Table B holds the same points as the rows below and some others, measured another way and shuffled. Each row below is followed by which row of B it is.
B:
1: [ 139  -56  123    7   28  206  -74  -15  -42  259 -176  -36 -214   50
 -153 -332   62  -43  229   47   32  165  -96  -36   84  -53 -194]
2: [ 409  179  -68    3 -198   11  251  448  108   51  -64  -37  -53   -1
  -47 -287  141 -230  156   21  246   22  -21  -70   23 -225 -254]
3: [  29  106  104  -61  -83   54   30  112  153  -74  -38   28    5  -34
  -93 -114   57  -68   79  -62  -39  123  -50   13    2 -128   25]
4: [  31  -33   65  124 -177  122   43 -155 -183  351   -9 -112  -58   -2
    0 -146  -98  131   60   19    9  110 -191  -78  173 -114    1]
5: [-334 -134  240   39  -58 -319   87 -244 -133 -275   21  160  273 -206
 -150   53  -72 -166 -131 -522 -623  -14 -118  237 -155  164  635]
6: [-359 -112   82  174 -322 -241  278 -334 -193  -83  197   -8  401 -198
   21  311 -336  233 -321 -376 -345   -9 -147   69   80  -97  550]
7: [ 387   85  150  -67   49  156  -52  325  131   95 -252   36 -326   59
 -199 -452  273 -327  363   37   56  172  -17    6  -88  -39 -255]
8: [ 572  247   -6  255 -425  252  235  198  130   90 -661 -123 -105  190
 -296 -175  -31  -71  198  163  762 -189   73 -235  113 -336 -446]
9: [ 447 -137  276  156   33  270  -99    4 -135  377 -511  -10 -490  135
 -352 -472  140 -207  418   31   57  157  -46  -34  -66   72 -244]
10: [-278  107  -10 -162  -38   14   29  -26  235 -230   39   30  282  -73
  -73   -1  -56   72  -72 -100    3   34  -33   25  130 -202    8]
11: [ -99  210  208   45 -366   20   48  -18   85   12  309  -55    4  -96
  166  239  -79  211  -92  -47 -290  294 -196  -20  -14 -180  510]
12: [ 336   10   13  179 -115  394  -65 -121 -150  517 -527 -172 -266  196
 -229 -470   -2   12  321  258  520  -33 -119 -216  273 -146 -541]
13: [ -55 -154  -25  100 -150   93  208 -130  -36  141  -27  -74  121  -29
 -113   33 -266  285  -79  -43  168   81  -10  -85  218 -265 -159]
14: [-392 -138   45 -101  190    3 -233 -351 -313  326  128  -19   79  -93
   30 -426   61  -90  103 -123 -403   80 -359   99  212  166  116]
15: [ -31  -58  247  111  -30   15 -171 -280 -326  297 -167  -13 -143  -16
 -102 -349   96 -209  198 -151 -358   50 -296   70   -5  212  284]
16: [-212  183    4 -151 -126   65  -44   47   82  126  441  -85   73 -107
  248  -42   22  146  -40   62 -190  274 -255  -26  171 -198  161]
17: [-158  136 -132  -39  -61  349 -174 -249  -72  427 -133 -203   62  107
   30 -364  -40  194  129  301  398  -26 -272 -200  481 -221 -410]
18: [-144  328  -64 -220 -132  191  -17  151  420 -162  103  -52  167   -2
   47   -6   16  160   -6  162  249  127  -55  -89  211 -367 -164]
19: [ -10  114  -15  -67  -16  265  -70  -64  202  -24 -420  -32   71  108
 -262 -259    6    4  154  109  416  -86    1  -93  216 -207 -407]
20: [ 121  168 -212  -10 -275  171  234  212  137  204  146 -176  105    5
  107  -62 -124  248  -32  216  453   98  -68 -199  326 -463 -380]
21: [  82  172  124  -21   17  449 -345 -195   61  286 -539 -103 -236  207
 -233 -477  150  -55  375  279  357    0 -166 -128  226  -65 -383]
22: [-175  179   61 -184  -73   80  -43  113  236  -43  319  -15   45  -86
  121    1   39  129  -10   27 -163  288 -131    0   84 -212  120]
23: [-331  -85  187 -185  136  382 -215 -238  349  -54  -40   14  -50   32
 -196   86 -164  457   25  112   32  373   52  -40  171 -261 -180]
24: [ 134  195 -163  211 -490   27  345   15  -51  117 -124 -168  270    7
   11   31 -216  142 -116   35  470 -194 -104 -196  276 -365 -133]
25: [ 328 -165  -72  213 -120   42  246    8 -258  315 -382  -76  -19   44
 -251 -388  -80 -140  143  -72  315 -144  -38  -86  159  -92 -382]
26: [ 239  106 -101  174 -231  345   28 -126  -93  407 -486 -205  -57  187
 -172 -351  -78   89  195  266  666 -146 -126 -248  370 -263 -545]
27: [  15  -26  137  143 -216  -63  168  -95  -57  -46 -154   18   97  -53
 -163   13 -114  -19  -25 -222  -82   -9  -53   28  -12  -68  203]
28: [-372  184  401 -136  -62  216 -353 -260  262 -110  129   35 -107  -33
    5  157   26  245   36    3 -432  403 -178   52  -36  -53  504]
29: [  96  180  172  -78   -3  222 -220   42   98  137 -177  -17 -214   64
  -97 -359  217 -164  287  106   -8  154 -161  -22   28  -25  -69]
30: [  10  112  109  104 -235 -156  154  -28  -28 -180 -214   51  192  -65
 -156  -72    5 -224   -4 -268  -88 -151  -88   69  -53  -12  261]
31: [-156  -30   -2  143 -355 -242  406  -62  -44 -174  163    2  387 -175
   -5  286 -289  157 -291 -328 -126  -33  -35   31   50 -213  345]
32: [ 181  222    2  -93  -81  131   -8  224  171   19 -159  -30  -54   48
  -83 -319  166 -180  193   87  209   35  -71  -51   87 -159 -231]
33: [-457  -82  117 -172   11   33  -28 -139  143  -41  512   13  144 -168
  126  211 -176  394 -180 -107 -420  421 -116   62  114 -200  297]
34: [-363  137  153 -142 -126 -172   80  -22  274 -477  174  123  328 -172
  -30  225  -57   24 -180 -310 -354   92  -35  143  -81 -117  467]
35: [ 316  222  -56   71 -168  150  -10  115 -103  313 -309 -129 -101  101
  -66 -529  190 -299  291  138  326 -139 -209 -116  178  -83 -308]
36: [ -18 -272  181   82   41  164  -14 -218 -130  271 -101  -20 -161    0
 -194 -132 -136  175   93  -70 -126  241  -58   -4   80  -54  -61]
37: [ 309  -37  475  170    7  363 -335 -237 -109  331 -638    3 -564  176
 -380 -396  168 -167  465   50  -86  186 -116  -14 -120  173   16]
38: [-565   11  267  -74  -79   39 -163 -416  114 -185  155   47  196 -119
  -20  262 -167  307 -164 -187 -449  234 -152   98   47  -57  535]
39: [-124  129   90 -140   -8  -98   -3   90  133 -217   17   91  144  -92
  -68 -174  132 -233   52 -192 -225   36  -99  112  -41  -17  174]
40: [ 174  230  226  199 -433  148  116  -62  185 -146 -412  -35   -8   77
 -225  171 -118  105   24  -28  240  -16   21  -93  -25 -231  156]
41: [ 215  236 -125 -166  -51  181   84  387  308  -29  -92  -41    6   47
  -69 -310  141 -107  173  162  414   51   18  -98  152 -321 -487]
42: [-140  -27   88   61  -39  273 -216 -384 -231  482 -112 -150 -100   55
  -29 -301  -57  150  153  126   12  103 -298  -90  296  -34  -72]
43: [ 228  460  -28   81 -476   27  216  224  258 -227 -293  -60  191   45
  -75   -4   28 -126   14   31  439 -200  -30 -123   69 -312  -27]
44: [-344 -415  111   51    7  153  116 -367  -60  192  227  -37   74 -102
  -92  255 -444  619 -198 -108 -177  384    7  -24  210 -243   15]
45: [-123 -136  244  172  -64  201 -179 -493 -261  325 -336  -59 -104   57
 -212 -188 -103  101  132  -55 -103   37 -216  -21  141   68  113]
46: [-378 -296  286  -44  129 -129  -15 -286  -29 -200   33  173  124 -163
 -227   62 -129   40  -79 -426 -592  193  -22  217 -118  105  411]
47: [-236   27  209  -65  -72 -147   55  -41  143 -340   43  126  194 -144
 -125   89  -21  -74  -77 -322 -390   98  -41  154 -122  -17  421]
48: [  37  175 -201   21 -227   82  113   38 -110  303   35 -173  150    6
  112 -292  -16    6   39  134  299  -85 -234 -144  330 -234 -242]
49: [ -84   91  182   45 -250 -327  273   74  157 -545 -105  174  329 -163
 -200  184  -41 -218 -151 -480 -302 -100   45  173 -226  -34  511]
50: [-153  104  115 -227   48  191  -80   95  413 -215   15   51   23  -16
 -113   -8   17  129   53   38   19  262   50    7   53 -247  -99]
51: [ 626  307 -107   66 -247  -31  219  535  -54  215 -207  -75 -145   47
  -18 -581  314 -546  317   59  311 -131 -138  -87   11 -101 -300]
52: [-472   21  118 -314  147   16 -146  -35  260 -181  433   82  142 -168
   76   33   11  164  -76 -115 -450  364 -124  119   54 -116  242]
53: [ 147  134   -4 -128  -24  330  -43  201  280  136  -75  -74 -145   88
  -80 -228   59  116  186  247  347  229   -7 -136  186 -316 -449]
54: [-167  120  113  148 -461 -203  329  -82   81 -292  125   14  352 -151
    8  420 -268  186 -298 -308 -164    7  -42   27  -27 -224  537]
55: [-353   -8  -56 -216   22 -172  119   76   96 -138  473   51  310 -215
  124  -12  -40   37 -155 -215 -344  173 -119  112   94 -142  189]
56: [ 347   41  -35  275 -443   22  408  107  -63  131 -204 -112   52   19
 -118   31 -199   89  -33  -43  368  -65    9 -148  101 -305 -120]
57: [ 220   89  153  265 -317  462  -68 -291  -19  364 -570 -191 -220  211
 -251  -93 -173  282  185  264  529   22  -76 -247  243 -250 -286]
58: [ 128  -54  145    6   -7  131   -4   44   28  127 -132    3 -165   13
 -167 -220   37  -36  171  -30  -27  183  -43   -6   10  -71 -103]
59: [ 509  292  113  -10  -93  154  -53  368  137   77 -431    4 -293  119
 -197 -536  358 -477  411   87  230  -18  -66  -47  -80  -24 -257]
60: [  21  -78  203   68 -115  -20  100  -20  -22   13   24   33  -53  -85
 -110    4  -67   34   18 -190 -248  205  -51   53  -63  -56  224]
61: [-259 -172   35  111 -107  -52   78 -338 -299  245   93  -55  180 -106
   -2  -73 -195  128  -90 -189 -228   28 -229   21  191  -19  199]
62: [  72  -39  216   50   17  589 -319 -312   41  455 -424 -144 -389  207
 -238 -264  -52  310  311  340  328  266  -94 -187  253 -167 -403]
63: [ 418  194  252   71 -233  268    7  240  240   61 -239  -29 -354   89
 -161  -82   95   -4  242  121  170  265   23  -95  -96 -202  -70]
64: [ 326  133  188  242 -393  -19  215   76   -7  -40 -331   -7  -56   16
 -195  -14  -17 -141   75 -150   80  -57  -26  -33 -105  -96  184]
65: [-425 -166   58 -295  373   44 -244 -164    3   45  155   84   86 -108
  -77 -372   96  -55  105 -129 -376  202 -167  148  138   68  -52]
66: [-154  -43  135  -45  188   24 -278 -279 -279  236 -260   24  -32   -3
 -166 -603  214 -383  279 -143 -294  -83 -308  116   88  268   59]
67: [-517 -200   87  -96  -56   31  128 -237  184 -150  428   18  273 -177
   20  429 -392  598 -331 -168 -276  375   15   40  152 -321  240]
68: [-210   14  -61  233 -450   41  335 -340    3  -76 -170 -116  433  -25
 -122  361 -478  458 -305 -100  358 -158   -2 -143  297 -388   42]
69: [  25  148  155  103 -271 -210  184    2   45 -334 -287   96  231  -75
 -204  -14   16 -284  -23 -347 -122 -194  -45   99 -133    0  358]
70: [  46 -151 -115  342 -422  104  354 -271 -315  450  -15 -235  154   -2
   11  112 -435  449 -173   31  337  -17 -132 -213  370 -339 -131]
71: [-165  111   78 -259   83  256 -142   99  380  -68  139    8  -40   -7
  -31  -65   36  196   75  128   19  346  -16  -26  123 -266 -167]
72: [  62  -50  424  109  -30  203 -256 -254 -145  276 -223   -2 -381   45
 -172 -216   97  -62  271  -55 -357  266 -202   46 -103  152  297]

[ -62  -37 -130  108  157  -50  -50  121 -180  -26   10 -125  -12  274
  -24   63  -91   78  -42   89   61  -57  -35   32   57  -64  134  166
 -161 -228 -163 -139  142]  34
[-145 -303  -86  -26  -56  -72   52  147  127  124  -46   48   58 -108
  -11   75  -26  -47  115 -240  -63    8   97   29   66  126   28  -73
 -105  267  268  146 -227]  28
[ -24  427  -18 -239  463   78  -63 -130  -28 -110   24  -17  -15 -182
  294   26   58 -157 -263  282   48   83  234  -52 -250 -128  -92 -293
  230  129  110  101 -113]  68
[  26  178 -149   72  460  -49  -66   16 -190 -111  251 -229 -188  286
  -12   26 -138   90 -237  227  172  -26  -81   45  148 -116  265  208
 -156 -408 -367 -171  177]  18
[-144   98   20 -188  264 -173   73   45  188  127  -33   87  -59 -368
  132   76  112 -320  -83  -77  -25   78  276   15   -9  115 -133 -394
   15  531  281  388 -395]  6
[-206 -412  -56  -46 -321  -88   47  253   18  148 -319  151  195   42
  -80  102  130   42  316 -303 -188  -42   80   55    5  113 -111 -106
  -83  325  347  141 -137]  72
[-154   48  -53 -256  117   61  -74    4  -82 -116   33  -44  141  -21
  169   44   13  178  -32   31  -37  138   74  -27 -212 -176  -91 -191
  161   49  331   21  -61]  57
[  94  110  -85 -109  -73  111  178   28 -114  -57 -101   -2   26  199
 -150   13  -50  148  -62   91 -209  -25   70   -8 -258 -108   17  136
  -79  -90   -2   24 -245]  21
[  12  158 -102 -350  271  129 -118  -53 -182 -191   50    4  -33  238
   41    0  234  347   -6   89  -57   49  -86   83   14 -168   89  -86
  211 -212   -5  -73  183]  13
[  57    1 -110   54  127   -3  207   19  108   37  204 -134  -98  -75
  -84   24 -327  -81 -216   -1  -18   27  126  -43 -101    9  163  169
 -252   -3   26   92 -436]  32
[ -41  300  -25   42  570 -126   -4  -36  128   92   77  -48 -150 -328
  259   70  -82 -515 -317  202  184   -6  304  -43  -18   85   10 -223
  -34  278  -43  199 -226]  24
[-110  -90  -98 -407  -78   66  -55   78 -217 -169  -29   31   86  346
 -121   26  281  583  195 -124 -208  107 -171  114   12 -200   -6  -84
  133 -151  215  -18  109]  36
[-135 -298 -113  277  -11    6  -60  158   61  132 -156  -19  178  -76
  183  105 -230 -262   53  -44  100 -114  181  -56  -73  116   47   63
 -113  143  140  -82  -28]  63
[-242  -39  -62  126  364 -181 -191  123  -28   69  -21  -78   30  -89
  253  116  -28 -272  -55   61  228  -21  137    2  124   44    4 -165
  -40  140   34   -2  149]  54
[ 112  182 -117   34  271   15  250  -58   92  -32  384 -243 -174  -85
  -86   -6 -455  -54 -405  123   26   83  123  -77 -177  -86  203  218
 -283 -129  -49   82 -521]  41
[-172  108  -97 -498  569  -12 -403  -33 -210 -230  147   27 -104  226
  196   23  531  419  101    9  115  113 -211  188  400 -137  104 -364
  390 -179   12  -85  581]  70
[ -99  -60  -44   91  -44 -193  285  152  104  154   59  -98  -30 -137
 -151   79 -290 -188 -145  -89  -85   57  198  -43 -136   33  -35   45
 -376  261  174  280 -590]  29
[  -4  106 -126  -50  238   -7   18   21 -151 -110  207 -185  -95  219
  -63   20 -137  193 -172  109   29   48  -57   19   -5 -152  154  150
 -129 -286 -113  -78  -23]  53
[ 122  238 -102  -44  215   66  113  -22 -106  -68   42  -72 -109  176
  -78   10  -80   34 -202  191  -56  -38   63    2 -129  -96  123  149
  -98 -185 -186  -11 -149]  10
[ 117   -7  -65  119   16   67  258    7  257  182 -119   79  -15 -291
   19   35 -214 -429 -133   -8  -92 -113  348  -78 -229  198   52   47
 -157  347   97  214 -563]  3
[-140   48  -83   88  361  -47 -216   71 -101    4 -102  -34   43   30
  263   90   31 -190  -43  162  189  -78  113    4   45    2   27 -103
   68    7  -65 -106  263]  56
[-113  -77 -115  290   21  -51 -103  198 -276   18 -240  -98  130  356
   39  103 -115  -42   26  168   74 -162   22   -5  -57  -66   41  215
 -168 -222 -196 -246  280]  69
[-144 -218  -35  -81 -178 -172  131  218   21  162 -249  136   39   39
 -173   93  180  -25  197 -242 -204  -36   85   90   74  121  -89 -120
 -160  330  188  249 -247]  15
[-113   16  -42   47   49  -74   43  108  -31   79 -180   16   85  -34
   71   89  -38 -185  -29   48  -34  -40  190  -27 -149    8  -86  -81
  -82  189  107   96 -159]  27
[  46   -1  -81  -20  158  -57  236   20  197  101  174  -48 -147 -200
  -88   25 -214 -182 -189  -82  -46   32  183  -17  -27   96  118   35
 -226  193   76  239 -531]  35
[-146  -20  -55  -41  436 -352   85  108  188  156  294  -82 -299 -217
  -70   78  -11 -234 -152 -174  121   89   72   95  397  168  135 -162
 -276  279    0  335 -310]  16
[ -81 -127 -142  -27  -16   20 -138  165 -327  -95 -155  -28   77  522
  -92   61  154  364  174   27  -56  -85 -178  103  100 -125  103  159
  -30 -344 -149 -237  394]  58
[ -86   64  -82  -30  373  -50 -161   50  -57    2  -62   16  -47   33
  171   62  138 -127  -25   90  117  -66   78   53  132   38   68 -136
   71   39  -78  -23  191]  31
[-296 -406 -142  115  364 -223 -385  229  -50   95  -13    3  -33  138
  171  119  233  -37  247 -201  283  -96 -129  160  621  187  202 -124
   -8    7  -80 -142  582]  11
[  -9 -216 -171  162  -23  158  -81   91 -103  -32  -85  -62  142  226
   68   42 -180   99   57   40   31 -117   12  -20  -92  -32  166  242
  -54 -229  -24 -268  156]  49
[  41  -11  -61   76  254 -107  212   31  304  211   73   31 -179 -350
   -1   51 -150 -448 -171  -93   15  -47  277  -11   56  243  112  -51
 -217  387   39  308 -526]  22
